Below is a small trained network, with its code and all its weights. Each question gives an input and a class and asks what happens when units are switched off, that is, made to give their printed mean instead of their output.

import numpy as np


def w(rows, s, z=0):
    codes = np.array(rows[::2]) - 128.0
    scale = np.full(codes.shape[1], s)
    scale[-1] = z or s
    return codes * scale


def f(y):
    return y / 2 * (1 + np.tanh(0.7978845608 * (y + 0.044715 * y**3)))


def log_softmax(a):
    a = a - a.max(-1, keepdims=True)
    return a - np.log(np.exp(a).sum(-1, keepdims=True))


def net(x, mask):
    res = np.array(x, float).reshape(1, 8) / 4 @ E
    y = f(res @ A[0][:, :-1].T + A[0][:, -1])
    res = res + np.where(mask, y, B[0][:, -1]) @ B[0][:, :-1]
    return log_softmax(res[-1] @ U[:, :-1].T + U[:, -1])


A, B = {}, {}
E = w([
[75,156,138,54,178,85,122,49,127,54],'x0',
[98,165,89,132,124,192,166,103,44,103],'x1',
[75,228,110,200,126,168,181,131,125,137],'x2',
[94,11,131,173,113,115,116,77,99,100],'x3',
[197,108,145,68,85,125,63,199,104,127],'x4',
[76,76,139,121,152,88,169,51,133,46],'x5',
[146,105,68,89,211,98,104,131,80,92],'x6',
[141,179,139,140,140,91,187,183,209,161],'x7',
],0.012)
A[0] = w([
[120,27,128,147,86,255,218,175,69,120,255],'n0',
[137,27,139,41,143,114,65,182,131,164,42],'n1',
[152,166,116,71,70,135,52,164,102,158,47],'n2',
[152,133,127,74,111,154,116,208,76,142,67],'n3',
[151,172,151,89,100,134,136,197,236,102,145],'n4',
[157,78,203,144,208,124,137,149,152,158,207],'n5',
[133,75,225,143,101,217,100,169,147,144,114],'n6',
[46,193,109,32,161,78,151,63,177,105,132],'n7',
[118,108,180,128,115,67,126,113,204,145,85],'n8',
],0.0095,0.0066)
B[0] = w([
[132,148,127,201,91,86,34,86,159,197,251],'n0',
[97,166,78,158,122,135,147,113,163,209,213],'n1',
[112,138,131,160,188,158,85,124,79,54,177],'n2',
[132,122,137,66,106,105,144,166,123,55,175],'n3',
[214,134,172,116,80,142,72,92,121,149,198],'n4',
[113,113,120,166,152,86,139,140,180,216,185],'n5',
[114,150,186,170,78,128,80,149,129,124,197],'n6',
[85,191,252,130,111,163,86,140,129,110,232],'n7',
[173,128,190,111,63,87,162,95,115,172,178],'n8',
],0.011,0.017)
U = w([
[175,145,83,84,202,107,63,164,125,150,120],'0',
[194,66,121,42,86,143,173,184,150,162,10],'1',
[78,5,41,81,74,245,224,212,88,119,5],'2',
[126,226,146,160,110,204,132,184,137,163,193],'3',
[165,105,155,91,205,79,159,188,197,147,71],'4',
[42,85,87,201,156,166,143,58,142,118,180],'5',
[207,46,175,138,96,153,82,96,94,145,179],'6',
[108,126,145,90,112,122,97,84,117,26,206],'7',
],0.013,0.011)

Each question gives the input, the list of numbers given to net, and the class t.
The units are the neurons (one row each of A and B). Each row of codes is followed by its name. A weight is (code - 128) times the scale printed after its matrix; where a second scale follows, it is the last column's (A, B and U).
mask holds one flag per neuron, in row order. A switched-off neuron (its flag False) gives its mean, the last column of its row in B, instead of its output. The means were averaged over made-up inputs and are rounded, as every weight is.
A unit's drop is (log p(t) with every unit on - log p(t) with that unit switched off) / (log p(t) with every unit on - log p(t) with every unit switched off).
The circuit of an input: a set's keep is (log p(t) with only the set's units on - log p(t) with every unit switched off) / (log p(t) with every unit on - log p(t) with every unit switched off). Starting from all 9 units, units are removed one at a time, each time the one whose removal leaves the highest keep (on an exact tie, the one counted first), for as long as the keep stays at least 0.8.
circuit, biggest first: the units of the circuit, biggest drop first
top k neurons: the k neurons with the biggest drops, biggest first
drop of u: that unit's drop, to one decimal
input [3,-6,-8,-2,2,-1,4,4], class 4: circuit, biggest first : n5
input [-6,-1,-3,-2,-2,-3,-8,3], class 6: circuit, biggest first : n4, n1
input [-5,4,1,0,2,-1,5,7], class 0: circuit, biggest first : n7, n6, n1
input [-4,7,1,6,-7,-6,-2,4], class 5: circuit, biggest first : n7, n4
input [-2,3,1,7,0,3,-5,0], class 5: top 3 neurons : n4, n8, n7
input [0,7,4,3,-4,-2,8,5], class 5: circuit, biggest first : n4, n6
input [4,6,-8,-1,-8,-2,-7,-2], class 7: top 2 neurons : n1, n5
input [3,3,5,3,-2,-5,6,-6], class 5: circuit, biggest first : n4, n7
input [-5,2,-6,-2,2,7,8,-5], class 5: circuit, biggest first : n1, n4
input [3,1,-3,5,5,-8,1,7], class 0: top 3 neurons : n7, n2, n3
input [4,3,-7,2,6,-3,0,-8], class 7: circuit, biggest first : n3, n2
input [-3,-7,-5,2,-7,-6,4,5], class 4: top 2 neurons : n5, n0
input [-3,3,-7,5,8,-3,4,-1], class 3: top 3 neurons : n1, n6, n4
input [4,-3,-7,2,7,5,7,-6], class 5: circuit, biggest first : n1
input [4,6,-5,7,3,-8,5,-2], class 5: circuit, biggest first : n1, n4
input [6,-6,4,-3,6,7,-5,0], class 6: top 2 neurons : n4, n8
input [-5,6,1,-8,8,2,6,0], class 0: top 2 neurons : n7, n6
input [-4,-6,5,1,-8,-3,-2,-8], class 5: top 2 neurons : n7, n4
input [-4,-3,-3,-6,5,7,6,-6], class 0: drop of n0 : 0.0
input [6,-7,-7,-4,5,8,-3,8], class 6: circuit, biggest first : n4
input [-3,-3,-6,3,-4,2,4,8], class 4: drop of n5 : 0.1
input [8,-2,-1,8,-7,0,6,-6], class 7: drop of n7 : 0.3
